Here is a tiny trained network, its code and every weight. The questions are about switching its units off for an input and a target symbol, where a switched-off unit gives its printed mean instead of its output.

import numpy as np


def w(rows, s, z=0):
    codes = np.array(rows[::2]) - 128.0
    scale = np.full(codes.shape[1], s)
    scale[-1] = z or s
    return codes * scale


def norm(h):
    return h / np.sqrt((h * h).mean(-1, keepdims=True) + 1e-5)


def f(y):
    return np.maximum(y, 0)


def softmax(a):
    e = np.exp(a - a.max(-1, keepdims=True))
    return e / e.sum(-1, keepdims=True)


def log_softmax(a):
    a = a - a.max(-1, keepdims=True)
    return a - np.log(np.exp(a).sum(-1, keepdims=True))


def net(x, mask):
    ids = ['εζθλξσφω'.index(c) for c in x.split()]
    T = len(ids)
    res = E[ids] + P[:T]
    u = 0
    for l in range(2):
        q, k, v = (norm(res) @ M[l].T for M in (Q, K, V))
        z = softmax(np.where(np.tri(T) > 0, q @ k.T / 4**0.5, -1e9)) @ v
        res = res + np.where(mask[u], z, O[l][:, -1]) @ O[l][:, :-1]
        u += 1
        y = f(norm(res) @ A[l][:, :-1].T + A[l][:, -1])
        res = res + np.where(mask[u : u + 4], y, B[l][:, -1]) @ B[l][:, :-1]
        u += 4
    return log_softmax(norm(res)[-1] @ U[:, :-1].T + U[:, -1])


Q, K, V, O, A, B = {}, {}, {}, {}, {}, {}
E = w([
[96,84,184,117,118,164,55,117,156,195],'ε',
[151,181,221,122,130,180,204,67,133,84],'ζ',
[143,73,116,74,54,80,89,119,133,212],'θ',
[66,228,175,156,125,116,120,158,34,162],'λ',
[127,156,116,191,98,111,99,72,213,149],'ξ',
[151,8,163,78,135,83,203,194,147,155],'σ',
[64,76,145,76,177,89,163,70,118,146],'φ',
[145,42,74,184,187,187,103,120,92,140],'ω',
],0.014)
P = w([
[105,181,98,170,94,209,179,225,107,174],'0',
[77,114,129,188,163,104,164,197,163,157],'1',
[209,115,102,128,191,157,101,177,108,152],'2',
[58,115,161,178,128,114,152,168,166,172],'3',
[151,92,158,76,142,188,99,203,80,120],'4',
[53,119,140,168,137,92,133,148,155,152],'5',
[220,56,131,146,75,152,55,145,91,106],'6',
[70,102,166,188,140,85,115,120,128,129],'7',
[205,90,153,92,54,156,137,210,47,75],'8',
[57,112,131,127,145,117,114,122,169,119],'9',
[164,78,151,70,77,162,100,226,1,47],'10',
[61,93,109,98,145,109,102,124,192,117],'11',
[208,63,99,124,82,113,76,174,77,9],'12',
],0.0087)
Q[0] = w([
[72,145,167,120,112,90,36,137,173,122],'L0H0',
[63,136,243,142,100,1,172,141,158,118],'L0H0',
[108,54,190,121,82,82,120,181,122,129],'L0H0',
[112,115,156,160,93,188,206,160,78,246],'L0H0',
],0.0065)
K[0] = w([
[168,108,98,3,81,68,117,59,192,134],'L0H0',
[221,221,197,86,24,79,51,14,140,93],'L0H0',
[68,31,124,85,21,98,67,112,51,13],'L0H0',
[220,15,168,232,96,114,114,27,129,33],'L0H0',
],0.0043)
V[0] = w([
[156,44,83,168,181,150,136,147,27,233],'L0H0',
[175,146,78,125,107,159,199,200,136,123],'L0H0',
[109,111,152,207,216,190,159,143,147,77],'L0H0',
[143,152,254,48,65,78,201,137,122,189],'L0H0',
],0.0067)
O[0] = w([
[94,87,69,110,132,89,78,230,107,24,253],'L0H0',
[99,201,115,178,117,65,87,132,138,72,138],'L0H0',
[190,88,143,173,158,187,74,98,161,2,167],'L0H0',
[221,156,171,39,155,104,90,100,96,227,91],'L0H0',
],0.0079,0.012)
A[0] = w([
[210,146,120,95,210,174,114,228,105,140,41],'L0N0',
[133,86,205,88,110,129,221,155,189,119,121],'L0N1',
[4,208,105,122,209,145,77,2,178,201,112],'L0N2',
[77,168,78,169,125,139,141,67,225,172,4],'L0N3',
],0.0049,0.0036)
B[0] = w([
[223,139,189,2,18,132,59,31,68,129,212],'L0N0',
[188,204,87,141,156,130,34,183,201,151,249],'L0N1',
[165,110,70,246,201,61,102,185,139,91,203],'L0N2',
[103,115,112,201,110,93,183,101,130,212,163],'L0N3',
],0.0077,0.0019)
Q[1] = w([
[104,167,165,141,51,95,246,106,164,184],'L1H0',
[178,44,64,155,109,139,50,200,2,102],'L1H0',
[204,106,107,56,58,117,119,112,113,145],'L1H0',
[58,139,142,122,80,188,212,8,154,144],'L1H0',
],0.0068)
K[1] = w([
[114,181,164,162,58,82,84,140,148,240],'L1H0',
[111,2,77,106,104,173,146,198,85,110],'L1H0',
[107,75,148,135,189,76,160,118,50,201],'L1H0',
[97,203,88,120,162,88,76,108,157,200],'L1H0',
],0.0084)
V[1] = w([
[120,210,163,153,115,216,129,155,58,198],'L1H0',
[107,61,88,69,194,129,160,175,152,110],'L1H0',
[32,119,170,90,121,2,128,132,131,193],'L1H0',
[135,193,241,77,2,152,233,157,242,96],'L1H0',
],0.0051)
O[1] = w([
[143,145,9,132,166,149,76,94,158,106,19],'L1H0',
[167,119,117,166,85,52,120,49,95,56,225],'L1H0',
[101,150,109,113,22,115,157,14,83,150,49],'L1H0',
[172,155,167,117,115,89,2,31,181,125,1],'L1H0',
],0.0093,0.0068)
A[1] = w([
[75,114,76,235,135,88,159,149,226,185,66],'L1N0',
[122,53,161,98,118,82,206,113,126,125,209],'L1N1',
[155,107,77,138,183,202,109,110,115,3,136],'L1N2',
[111,120,96,199,160,194,163,124,118,62,2],'L1N3',
],0.0075,0.0033)
B[1] = w([
[197,147,156,217,2,167,141,75,117,122,173],'L1N0',
[137,147,78,150,157,222,137,55,161,122,230],'L1N1',
[37,49,216,142,155,134,143,215,97,161,254],'L1N2',
[106,113,162,146,72,84,110,190,128,122,205],'L1N3',
],0.0093,0.0085)
U = w([
[84,109,105,97,117,191,49,109,145,156,3],'ε',
[118,169,173,93,232,96,87,104,196,149,220],'ζ',
[2,118,113,76,128,50,169,127,170,255,153],'θ',
[107,207,72,92,144,175,83,133,84,120,97],'λ',
[158,156,141,196,67,152,175,120,163,182,132],'ξ',
[209,132,183,57,77,70,94,116,100,63,83],'σ',
[136,105,133,88,133,207,161,22,44,74,75],'φ',
[46,67,79,135,180,112,160,203,120,91,136],'ω',
],0.0064,0.0034)

Each question gives the input, a string of symbols that net reads in full, and the target symbol t.
The units are the heads (4 rows each of Q, K, V and O) and the neurons (one row each of A and B). Each row of codes is followed by its name. A weight is (code - 128) times the scale printed after its matrix; where a second scale follows, it is the last column's (O, A, B and U).
mask holds one flag per unit, layer by layer, with each layer's heads first. A switched-off unit (its flag False) gives its mean, the last column of its rows in O or B, instead of its output. The means were averaged over made-up inputs and are rounded, as every weight is.
A unit's drop is (log p(t) with every unit on - log p(t) with that unit switched off) / (log p(t) with every unit on - log p(t) with every unit switched off).
The circuit of an input: a set's keep is (log p(t) with only the set's units on - log p(t) with every unit switched off) / (log p(t) with every unit on - log p(t) with every unit switched off). Starting from all 10 units, units are removed one at a time, each time the one whose removal leaves the highest keep (on an exact tie, the one counted first), for as long as the keep stays at least 0.8.
circuit, biggest first: the units of the circuit, biggest drop first
unit that matters most: the unit with the biggest drop
k most important neurons: the k neurons with the biggest drops, biggest first
k most important neurons of layer l: the k neurons of layer l with the biggest drops, biggest first
drop of u: that unit's drop, to one decimal
input ξ σ σ σ ζ, target σ: 2 most important neurons : (L1N1, L0N0)
input σ λ ω ξ, target ξ: most important neuron of layer 1 : (L1N0)
input θ φ θ ω σ σ φ, target φ: 4 most important neurons : (L1N1, L1N2, L1N3, L0N2)
input ω σ ω θ ω σ φ ω ξ ξ φ σ, target ξ: 3 most important neurons : (L0N1, L1N2, L1N1)
input λ σ ω ω λ ω φ σ σ ω θ σ σ, target σ: 2 most important neurons : (L1N2, L0N0)
input σ ω ω σ σ ω ζ ω ξ ε, target ξ: circuit, biggest first : (L0H0, L1N0, L0N2)
input σ ζ σ, target σ: circuit, biggest first : (L0H0, L0N0)
input σ ξ σ θ ε, target σ: circuit, biggest first : (L0H0, L1N2, L1H0)
input θ θ ε, target θ: 2 most important neurons : (L1N0, L1N1)
input ω ε σ λ σ ζ ω ξ ζ θ ξ λ, target ξ: circuit, biggest first : (L0H0, L0N2, L1N0)
input ω ω ξ ε, target ξ: 2 most important neurons : (L1N0, L1N2)
input ξ φ λ, target φ: 2 most important neurons of layer 1 : (L1N2, L1N3)
input λ λ σ ξ λ λ, target ξ: circuit, biggest first : (L0H0, L0N2, L1N0, L1N2)
input σ ξ σ θ ξ ω σ λ ξ ξ θ σ ξ, target σ: unit that matters most : L1N2
input θ ω ζ φ, target ζ: circuit, biggest first : (L0H0, L1H0, L0N2)
input ω θ ω θ θ λ λ σ ζ σ ξ, target σ: circuit, biggest first : (L0H0, L1N2)
input λ θ ζ σ, target ζ: circuit, biggest first : (L0H0, L0N1, L1H0)
input σ ε λ, target σ: 2 most important neurons of layer 1 : (L1N1, L1N2)
input φ σ ε ε, target ε: 2 most important neurons : (L0N0, L1N2)
input φ ω ε σ θ, target σ: 2 most important neurons of layer 0 : (L0N0, L0N2)
input σ θ θ φ σ θ ω ζ ξ ξ ω σ, target ξ: 3 most important neurons : (L0N1, L1N0, L1N2)
input ω ω λ ω σ ω ω λ ω ω ω θ, target θ: most important neuron : (L0N2)
input φ θ ζ, target φ: 2 most important neurons : (L0N0, L1N3)
input λ ξ ε φ, target ξ: 2 most important neurons of layer 0 : (L0N1, L0N0)
input σ ω θ φ φ σ, target θ: drop of L1H0 : 0.2
input θ λ λ, target λ: drop of L1H0 : 0.4
input ω φ σ σ θ φ, target θ: drop of L1N0 : 0.0
input ω ζ λ φ, target ζ: drop of L0N2 : -0.3
